Here is a tiny trained network, its code and every weight. The questions are about switching its units off for an input and a target symbol, where a switched-off unit gives its printed mean instead of its output.

import numpy as np


def w(rows, s, z=0):
    codes = np.array(rows[::2]) - 128.0
    scale = np.full(codes.shape[1], s)
    scale[-1] = z or s
    return codes * scale


def norm(h):
    return h / np.sqrt((h * h).mean(-1, keepdims=True) + 1e-5)


def f(y):
    return y / 2 * (1 + np.tanh(0.7978845608 * (y + 0.044715 * y**3)))


def softmax(a):
    e = np.exp(a - a.max(-1, keepdims=True))
    return e / e.sum(-1, keepdims=True)


def log_softmax(a):
    a = a - a.max(-1, keepdims=True)
    return a - np.log(np.exp(a).sum(-1, keepdims=True))


def net(x, mask):
    ids = ['ΛΠαβδζμξτφψω'.index(c) for c in x.split()]
    T = len(ids)
    res = E[ids] + P[:T]
    r = norm(res)
    for j in range(3):
        rows = slice(2 * j, 2 * j + 2)
        q, k, v = (r @ M[0][rows].T for M in (Q, K, V))
        z = softmax(np.where(np.tri(T) > 0, q @ k.T / 2**0.5, -1e9)) @ v
        o = O[0][rows]
        res = res + np.where(mask[j], z, o[:, -1]) @ o[:, :-1]
    y = f(norm(res) @ A[0][:, :-1].T + A[0][:, -1])
    res = res + np.where(mask[3:7], y, B[0][:, -1]) @ B[0][:, :-1]
    return log_softmax(norm(res)[-1] @ U[:, :-1].T + U[:, -1])


Q, K, V, O, A, B = {}, {}, {}, {}, {}, {}
E = w([
[78,130,155,143],'Λ',
[80,145,203,178],'Π',
[121,162,235,179],'α',
[99,181,169,141],'β',
[112,128,103,118],'δ',
[253,117,85,203],'ζ',
[99,122,141,160],'μ',
[130,158,119,126],'ξ',
[123,186,131,156],'τ',
[125,152,172,160],'φ',
[101,148,101,129],'ψ',
[100,131,129,140],'ω',
],0.0061)
P = w([
[139,89,111,85],'0',
[72,120,113,177],'1',
[167,225,147,113],'2',
[60,154,136,69],'3',
[95,119,103,177],'4',
[170,218,142,117],'5',
[42,146,141,84],'6',
[109,119,96,172],'7',
[168,214,140,119],'8',
[39,136,154,77],'9',
[111,119,88,174],'10',
[168,214,140,120],'11',
[73,103,186,2],'12',
],0.0075)
Q[0] = w([
[182,68,116,157],'head 1',
[185,176,122,148],'head 1',
[169,91,66,177],'head 2',
[104,117,181,3],'head 2',
[105,89,105,167],'head 3',
[73,151,100,234],'head 3',
],0.012)
K[0] = w([
[81,159,164,92],'head 1',
[251,163,151,108],'head 1',
[77,94,126,64],'head 2',
[87,215,95,220],'head 2',
[121,97,134,88],'head 3',
[117,37,194,163],'head 3',
],0.014)
V[0] = w([
[153,203,190,47],'head 1',
[159,130,102,216],'head 1',
[179,47,36,76],'head 2',
[120,223,165,51],'head 2',
[1,113,92,137],'head 3',
[198,134,65,79],'head 3',
],0.0055)
O[0] = w([
[1,113,123,134,141],'head 1',
[170,231,141,125,165],'head 1',
[169,232,122,65,4],'head 2',
[250,33,75,135,168],'head 2',
[122,84,146,66,162],'head 3',
[79,137,122,222,3],'head 3',
],0.0049,0.0029)
A[0] = w([
[77,2,183,84,76],'neuron 1',
[185,132,214,70,213],'neuron 2',
[193,154,34,182,2],'neuron 3',
[121,91,253,178,140],'neuron 4',
],0.0048,0.0024)
B[0] = w([
[125,225,229,91,213],'neuron 1',
[173,130,18,110,222],'neuron 2',
[2,181,234,225,106],'neuron 3',
[126,94,40,88,251],'neuron 4',
],0.0035,0.0032)
U = w([
[174,131,129,70,25],'Λ',
[56,190,221,92,53],'Π',
[129,128,161,119,108],'α',
[139,224,123,123,14],'β',
[90,38,113,199,247],'δ',
[237,61,192,149,233],'ζ',
[186,58,15,107,171],'μ',
[157,133,108,83,73],'ξ',
[255,198,145,131,216],'τ',
[71,20,172,122,120],'φ',
[61,144,59,99,2],'ψ',
[65,185,153,229,247],'ω',
],0.0086,0.0019)

Each question gives the input, a string of symbols that net reads in full, and the target symbol t.
The units are the heads (2 rows each of Q, K, V and O) and the neurons (one row each of A and B). Each row of codes is followed by its name. A weight is (code - 128) times the scale printed after its matrix; where a second scale follows, it is the last column's (O, A, B and U).
mask holds one flag per unit, heads first, then neurons. A switched-off unit (its flag False) gives its mean, the last column of its rows in O or B, instead of its output. The means were averaged over made-up inputs and are rounded, as every weight is.
A unit's drop is (log p(t) with every unit on - log p(t) with that unit switched off) / (log p(t) with every unit on - log p(t) with every unit switched off).
The circuit of an input: a set's keep is (log p(t) with only the set's units on - log p(t) with every unit switched off) / (log p(t) with every unit on - log p(t) with every unit switched off). Starting from all 7 units, units are removed one at a time, each time the one whose removal leaves the highest keep (on an exact tie, the one counted first), for as long as the keep stays at least 0.8.
circuit, biggest first: the units of the circuit, biggest drop first
unit that matters most: the unit with the biggest drop
k most important neurons: the k neurons with the biggest drops, biggest first
which heads matter: for each layer, one digit per head in row order, 1 if its drop is at least 0.15 and else 0, layers parted by /
drop of u: that unit's drop, to one decimal
input φ ξ φ ω ψ, target ω: unit that matters most : neuron 3
input Π φ ξ α μ, target φ: circuit, biggest first : head 3; neuron 1
input φ φ φ ω α φ φ φ φ, target μ: circuit, biggest first : head 2; head 1; neuron 4; neuron 1
input ω Λ φ α ψ φ φ φ ψ, target ψ: which heads matter : 111
input ξ α φ δ, target φ: circuit, biggest first : head 2; neuron 2
input τ ξ α τ φ α φ φ Λ φ α, target μ: which heads matter : 011
input Π α ω ω φ ψ α α, target φ: which heads matter : 101
input Π ω δ φ ξ, target φ: circuit, biggest first : head 3; neuron 2; head 2
input φ μ φ δ φ φ, target μ: circuit, biggest first : head 2; head 1; neuron 1; neuron 4
input Π φ φ β α, target φ: circuit, biggest first : head 3; neuron 4
input Π Π α ψ φ φ α φ Π ψ ω, target φ: which heads matter : 001
input α φ ξ α ψ φ α φ ω α ξ, target δ: which heads matter : 010
input β ψ ψ ψ Π φ φ φ ψ ψ α, target ζ: which heads matter : 011
input Π φ ω φ ψ, target φ: which heads matter : 011
input α ζ φ φ φ α φ α δ φ ζ, target δ: which heads matter : 100
input Π φ ζ φ φ, target φ: circuit, biggest first : head 2; head 3
input α φ α, target ζ: which heads matter : 111
input φ φ Λ β φ φ τ ξ Π ψ δ, target ω: 3 most important neurons : neuron 3; neuron 4; neuron 2
input α Λ ω α φ ω, target Π: circuit, biggest first : head 1; neuron 1; head 3; head 2
input ω α Π φ, target φ: circuit, biggest first : head 2
input ψ β β φ α, target τ: circuit, biggest first : head 2
input ξ φ φ φ α ω, target Π: circuit, biggest first : head 1; neuron 1; head 2; head 3
input ψ Λ φ φ β φ φ α Λ ω α, target τ: drop of head 2 : 1.9
input φ φ φ φ φ ψ, target ψ: drop of head 3 : 0.2
input φ φ Π τ α ω μ μ φ φ φ, target ω: drop of head 2 : 0.5
